Each row has a name. After each piece below comes the name of the row it's from. Each question is about the rows just above it. Some pieces are copies with a little noise.

K: [ 97 128 151 166 174 177 179 177 178 181 181 184 187]
H: [ 96 104 110 113 114 118 118 124 123 125 125 127 131]
X: [ 96 104 110 113 114 118 118 124 178 125 125 127 131]
find: [ 95 105 109 114 114 117 117 124 179 125 125 127 131] | X
find: [ 96 104 111 114 115 119 119 123 123 125 124 128 131] | H
find: [ 97 128 151 165 174 178 179 177 178 181 181 184 188] | K

P: [151 164 115 125]
L: [148 129 134 158]
V: [138 146 124 144]
T: [148 154 134 158]
N: [152 168 114 117]
E: [ 82 206 207 106]
J: [143 156 103 132]
A: [141 159  98 127]
find: [137 146 124 144] | V
find: [ 83 206 208 104] | E

Q: [ 64  97 116 139 165 172]
G: [ 77 144 109 152 160 176]
U: [152 144 109 152 160 176]
find: [ 76 143 110 152 161 175] | G

R: [106 108 131 182 145 152  98 143 128  83 128 123 128 128 156 119 156 128
 111 128 128 107  61 128 102 110 107 128 107 128]
Z: [111 135 105 181 116 125 143 128 109 128 156 179 131  76 149 109 140 155
 140 128 135 128 112 111 145 162 131  89 170 179]
F: [143 128  62 128 114 114 146 107 111 177 111 172 126  76 145 128 128 135
 128 139  94 134 178 104 106 128 128  92 150 171]
Y: [115 149 132  72 128 148 109  95 128 132 128 154 183 128 128  99  97 128
 140 128 120 138 158 137 117 149 116 121 112 102]
find: [116 147 132  72 127 149 109  94 126 133 127 155 183 128 128 100  97 127
 142 127 122 138 158 136 117 149 115 121 111 103] | Y
find: [111 136 106 181 117 125 142 127 109 129 156 179 130  75 149 109 140 156
 139 127 135 129 112 111 145 162 131  89 170 179] | Z
find: [106 107 131 182 144 152  98 143 128  84 127 123 127 127 157 119 156 127
 111 127 128 107  61 128 102 110 107 128 108 130] | R

dur: [190 145 111 170 184 197 111]
bimu: [133  64  65 172 154  45 196]
rimeg: [ 83 206 189 195  95 197  83]
gepe: [ 79 149 207  57 188 198  74]
Rel: [ 73  94  61 124 196  61  70]
gelid: [158 145 189 117 144 157 186]
degal: [ 98 134 185 161  72 176 184]
Gadid: [198 110 109 204 137 100 159]
liso: [160 131 104  73 204 110 104]
nonal: [103 128 212  46 181 190  72]
find: [ 78 149 207  57 188 198  74] | gepe
find: [159 144 190 117 144 156 186] | gelid
find: [ 83 205 189 194  96 198  84] | rimeg

Rados: [ 50 179 121 164 179 138 106]
Ded: [140 126 130 148 158 142 100]
zeki: [124 130 204 172 178 207 132]
riko: [ 50 179 121 164 190  92  79]
Fitib: [ 63 151 195 178 197 176  91]
rup: [ 55 162 184 167 201 166  90]
mar: [163 130 109 119 114 110 130]
palik: [125 154  59 130 136  46 102]
find: [ 64 152 195 177 197 176  92] | Fitib
find: [125 130 204 172 178 207 131] | zeki
find: [125 154  59 130 135  46 103] | palik

B: [115 110 131 154 149 153 108 131 165 121 110 112 162 172 204 135 121  82
 120 190  99 125  98  85 125 128 139 159  91 128 141 144 112  93]
S: [115 110 131 154 149 153 108 131 165 121 139 112 162 172 204 135 121  82
 120 190  99 125  98  85 125 128 139 159  91 128 141 144 112  93]
W: [101 207 103 127 125  92  94 149 127 107  93 137 120 109 114 114 117 141
 129 155  87 173  99  82 141 155 148 163 104 151 101 105 111 152]
M: [143 147 119 134 168 118 103  93 157 104 105 113 115 146 169  84 101  76
  90 162 140 160  97 151 141  87 135 100 123 152 176 185 104 145]
C: [ 95  98  38 143 145 126 152 152 134  95 104 151 108 124 141 111 178 143
 134 109  71 108 139 129 101 104 133 100 114 129 167 120  88  90]
find: [100 207 104 129 125  92  94 149 127 107  93 138 119 109 114 114 116 142
 130 156  87 174 100  83 141 154 149 162 103 151 101 105 111 152] | W

Fafur: [133 150 133 122 141 145 120 139 131 136 104 122 106 112 112 137 123 120
 140 134 128 123 118 131  83]
peles: [122 135 133 126 125 127 123 134 124 119 158 123 144 125 131 142 127 128
 124 124 123 135 122 136 115]
basad: [134 132 154 128 129 140 144 114 137 127 112 137  82 127 127 123 127 124
 114 126 123 128 128 113 129]
pofek: [130 137 126 126 138 150 131 135 124 126 147 118  97 139 130 129 128 143
 121 118 131 136 128 139 130]
sune: [115 142 125 121 127 130 136 130 134 101 125 131 118 124 147 124 130 140
 131 120 130 123 125 115 128]
zopu: [118 126 133 122 138 136 114 126 130 115 121 129  68 120 138 116 137 120
 129 133 129 130 131 143 120]
dile: [142 112 126 120 139 128 126 127 121 109 122 124  90 142 125 119 126 108
 126 104 129 139 138 126  98]
Zupin: [135 107 141 130 132 124 113 118 120 105 104 127 134 126 129 126 132 127
 127 125 126 124 144 126 210]
nisop: [123 140 127 131 133 126 136 138 134 133 142 127 123 120 127 131 126 127
 133 127 124 132 129 128 108]
find: [124 141 125 131 133 126 135 139 132 132 140 125 125 121 127 128 130 128
 134 126 124 133 129 127 109] | nisop
find: [131 136 126 126 139 150 130 135 123 127 146 120  97 139 129 128 129 147
 121 117 131 136 129 139 130] | pofek
find: [135 105 140 130 132 125 112 117 120 105 103 127 137 126 129 127 131 128
 126 124 125 125 145 125 209] | Zupin
find: [135 133 155 127 129 140 146 113 135 126 114 138  81 127 127 122 125 124
 114 126 122 128 128 115 128] | basad

pip: [127 122 107 163 123 129 122 133 134 132 127 128 144 128 128 110 123 126
 133 129 100 131 133 127 124 123 125 117 178 119 106 128 113 144 130 136
 133 128 131]
Rivon: [127 130 138  77 146 128 127 119 116 122 129 127 125 118 124 137 127 129
 122 128 136 124 127 129 135 119 125  65  75 132 125 128 130 116 139 139
 130 127 125]
ter: [127 130 139  96 156 128 128 122 117 119 128 127 129 119 125 134 127 129
 123 128 125 123 126 129 136 122 128  82  76 132 130 128 129 117 142 136
 131 127 125]
Rago: [129 130 131  79  62 128 131 122 132 144 131 129 100 138 131 145 132 127
 128 126 194 131 127 129 120 132 123 149 148 132 133 128 144 122  97 119
 115 130 131]
find: [129 126 131  80  61 128 132 119 134 143 130 128 100 137 130 146 131 127
 127 128 193 130 128 128 119 131 123 147 149 132 136 128 144 123  98 120
 115 131 131] | Rago
find: [126 129 137  77 147 129 124 119 118 124 130 128 123 116 125 135 128 129
 122 129 134 124 128 131 132 118 127  68  73 129 124 130 129 115 141 139
 132 128 122] | Rivon
find: [128 132 140  96 156 127 126 121 120 120 128 126 127 119 126 134 128 128
 122 130 125 125 126 130 135 123 128  84  77 133 129 127 128 115 142 135
 131 127 126] | ter

tulad: [ 97 152 173  62]
nupe: [197 152 173  62]
zefa: [197 152 184 164]
find: [ 97 153 172  62] | tulad
find: [196 150 183 164] | zefa
find: [197 151 174  63] | nupe

Fubeg: [128 117 157 167 165 145]
nogi: [130 165 166  98 207 108]
tosas: [119 100 163 152 112 103]
find: [130 165 166  97 207 108] | nogi
find: [128 117 158 166 165 145] | Fubeg

tir: [129 120 129 131 131 121 123 127 121 128 127 138 121 126 131 130 128 133
 133 127 127 132 125 129 136 129 130 122 137 126 124 129 131 130 127 126
 119 126 121 130 132]
dezi: [128 128 128 127 127 129 130 128 129 128 127 126 129 128 128 128 127 127
 127 129 128 128 129 128 127 128 128 128 127 128 129 128 128 128 128 128
 129 129 129 127 127]
puni: [174  55 182 136 141 144  46 110 115 155 122 130 141 136 149 116 124 130
 159 133 132 185 145 151 130  80  94  83 130 127 127  93 163 129 106 109
  68 148  80 155 129]
teni: [174  55 182 136 141 144  46 110 115 155 122 172 141 136 149 116 124 130
 159 133 132 185 145 151 206  80  94  83 130 127  93  93 163 129 106 109
  68 148  80 155 160]
zutar: [128 120 129 131 130 121 122 127 121 128 127 139 121 127 130 131 129 134
 134 127 127 132 125 130 136 129 129 121 136 125 124 129 131 131 127 127
 119 126 121 129 133]
The row with [129 120 129 131 131 121 123 127 121 128 127 138 121 126 131 130 128 133
 133 127 127 132 125 129 136 129 130 122 137 126 124 129 131 130 127 126
 119 126 121 130 132] is | tir
find: [129 128 127 125 127 128 130 127 130 129 127 125 128 127 129 128 127 127
 126 129 129 128 129 127 126 128 127 128 127 128 130 127 127 128 128 128
 128 130 131 125 126] | dezi
find: [175  54 182 136 142 144  46 110 115 156 122 171 141 136 150 116 124 130
 159 134 132 185 144 152 206  80  94  84 130 127  93  93 163 128 106 109
  68 148  81 155 160] | teni
find: [174  56 182 137 142 145  46 109 114 155 123 130 140 135 148 116 123 130
 161 133 131 184 146 150 130  82  94  83 129 126 127  92 162 129 106 110
  67 147  80 155 129] | puni

Larim: [ 77 133 127 126 107 150 126  54 129]
Bepaz: [105 126 154 105 129 139 153 103 147]
Novor: [109 153 143 125 112 138 125  51 146]
kes: [ 91 131 123 158  95 130 121  54 105]
Miveg: [133 164 206 179 146 142 157  59 147]
roful: [ 77 133 127 126 107 144 131  61 133]
find: [ 77 133 127 124 106 149 126  54 131] | Larim
find: [105 126 156 105 129 139 151 104 146] | Bepaz
find: [ 77 133 127 126 107 144 131  61 134] | roful
find: [108 152 142 126 111 138 125  52 146] | Novor

dakin: [ 52  65 205 143]
kozo: [ 52 125 181 156]
Luku: [181 125 181 156]
find: [ 52  65 205 142] | dakin
find: [ 52 125 181 156] | kozo

guse: [168  79 183  68  98 160 106]
mem: [148  95 105 181 130 167  93]
vusa: [ 99  62  93 170 128 100 147]
demir: [124 190  54 108 143  81 201]
fupu: [179 138 180  91  72 166 138]
sek: [189 174 161 171 185 134 148]
gab: [122 112  79  93 138 168 120]
Lun: [ 60  78  97 199 190  68  97]
Pir: [133 141 156  82  54  88 176]
paf: [124 108 108 140 166 112 119]
vuv: [147 186 184 176 154 200 193]
rebim: [169 187 190 135 174 108 108]
find: [125 108 109 140 167 113 118] | paf
find: [124 189  54 107 144  81 201] | demir
find: [149  94 103 182 129 165  92] | mem
find: [189 174 160 172 185 134 148] | sek
find: [169 186 190 135 174 108 108] | rebim
find: [ 60  78  98 198 190  69  97] | Lun
find: [168  78 183  68  98 159 106] | guse

vava: [164 121 144 128 125  88 115 149  85 130 130 128 125 153 214 128 145  87]
dar: [116 117 128  91 155 139 128 120  99 120 181 125  57 128 160 173  94 113]
gusut: [154 128 159  53 128 149 128 130 111 101 186 128 128 128 195 128  98 116]
vepez: [ 70  86 144 191 151 128 123 130 179 104 160 188 113 127 150 150 119 128]
find: [154 126 159  53 130 149 128 129 111 100 187 129 126 129 196 128  98 115] | gusut
find: [ 71  85 142 190 150 129 121 130 179 102 161 188 113 127 150 149 119 127] | vepez
find: [116 119 127  90 154 140 128 121  98 120 182 126  57 128 160 174  96 114] | dar

Rer: [153 137  85 110  89 151 135 136 151  90 103 136 159  89 126 163]
pufe: [106 131 135 147 147 143 139 122 139 130 135 145 127 147 138  93]
begu: [153 137  85 110  89 151 135 136 151  90  59 104  88 124 145  69]
kegav: [161 157  84 135  56 113 147 139  86 105  82  82 127 103 142 182]
Diz: [153 137  85 110  89 151 135 136 151  90 103 136 159  89 136 158]
find: [161 156  84 135  57 112 146 140  87 104  82  82 126 103 142 181] | kegav
find: [153 137  85 109  90 151 135 135 151  91  59 104  87 124 145  69] | begu

mipur: [164 136  59 189  96 138 180]
Mek: [183  83 182  58 179  93 125]
pud: [161  99 134  92 149 113 112]
Rugis: [179 147  90 137 116 119 109]
kif: [163 109 137  68 185  93 147]
mekiv: [140  94 127  72  90  78  84]
find: [183  84 179  58 178  94 127] | Mek
find: [163 109 138  68 185  93 148] | kif

lume: [141 145 141 117 100 104  94 142 142 124 120]
nepuf: [179 175 180 100  64  61  80 182 182 132 105]
sur: [106 106 104 126 103 102 104 104 101 100 124]
nopev: [170 171 172 128 117 120 118 173 175 153 133]
samun: [ 96 104  95 154 122 127  91  97  96  74 163]
ribe: [103  97 107  99 109 103 111 107 110  94 103]
giki: [ 48  49  53  90 101  97  84  53  56  41  96]
Zuzon: [ 96  87  94 101 111 105 122  97  95  98 106]
find: [ 95 103  96 153 123 128  91  97  96  75 164] | samun
find: [178 176 181 101  63  61  79 183 180 130 105] | nepuf
find: [141 144 142 116 100 104  95 142 142 124 120] | lume

ridi: [ 97 104 121 169 105 135 100 132 131 134 128  64 116 115 137 126 132 134
 138 144 104 124  98 140 125  89 111 122 124 138 102 119 146]
Zud: [106 108 124 168 101 130 106 134 136 121 119  67 126 113 125 121 135 129
 138 148  98 129  89 142 121  90 106 132 121 143 103 115 151]
kitol: [ 96 108 120 158  99 132 110 124 130 129 122  69 122 112 129 121 125 132
 137 144 100 124  89 142 121  91  98 121 122 142 103 113 142]
per: [ 97 108 120 157  99 132 111 124 128 131 123  69 121 113 130 121 125 132
 137 145 101 124  91 142 122  90 100 120 120 142 103 113 141]
Nog: [106 108 124 168 101 130 105 134 136 121 119  67 125 113 125 121 135 129
 137 148  98 129  89 143 121  90 106 132 121 143 103 115 151]
niv: [ 95 108 124 165 101 131 103 129 137 124 121  66 125 111 126 120 132 130
 136 142  96 126  87 140 119  93 101 130 127 144 102 113 147]
nez: [107 106 119 162 101 133 110 130 127 133 125  69 119 116 134 125 129 133
 140 150 106 126  97 142 126  87 108 120 115 139 103 119 144]
dusek: [ 97 104 121 169 105 135  99 133 130 134 128  64 116 115 137 126 132 134
 139 143 104 124  98 140 124  89 111 122 124 138 102 119 146]
The row with [106 108 124 168 101 130 106 134 136 121 119  67 126 113 125 121 135 129
 138 148  98 129  89 142 121  90 106 132 121 143 103 115 151] is | Zud
find: [107 105 117 163 102 131 110 130 127 132 126  68 120 115 134 125 130 131
 140 150 106 126  96 141 126  86 108 120 115 139 104 119 143] | nez

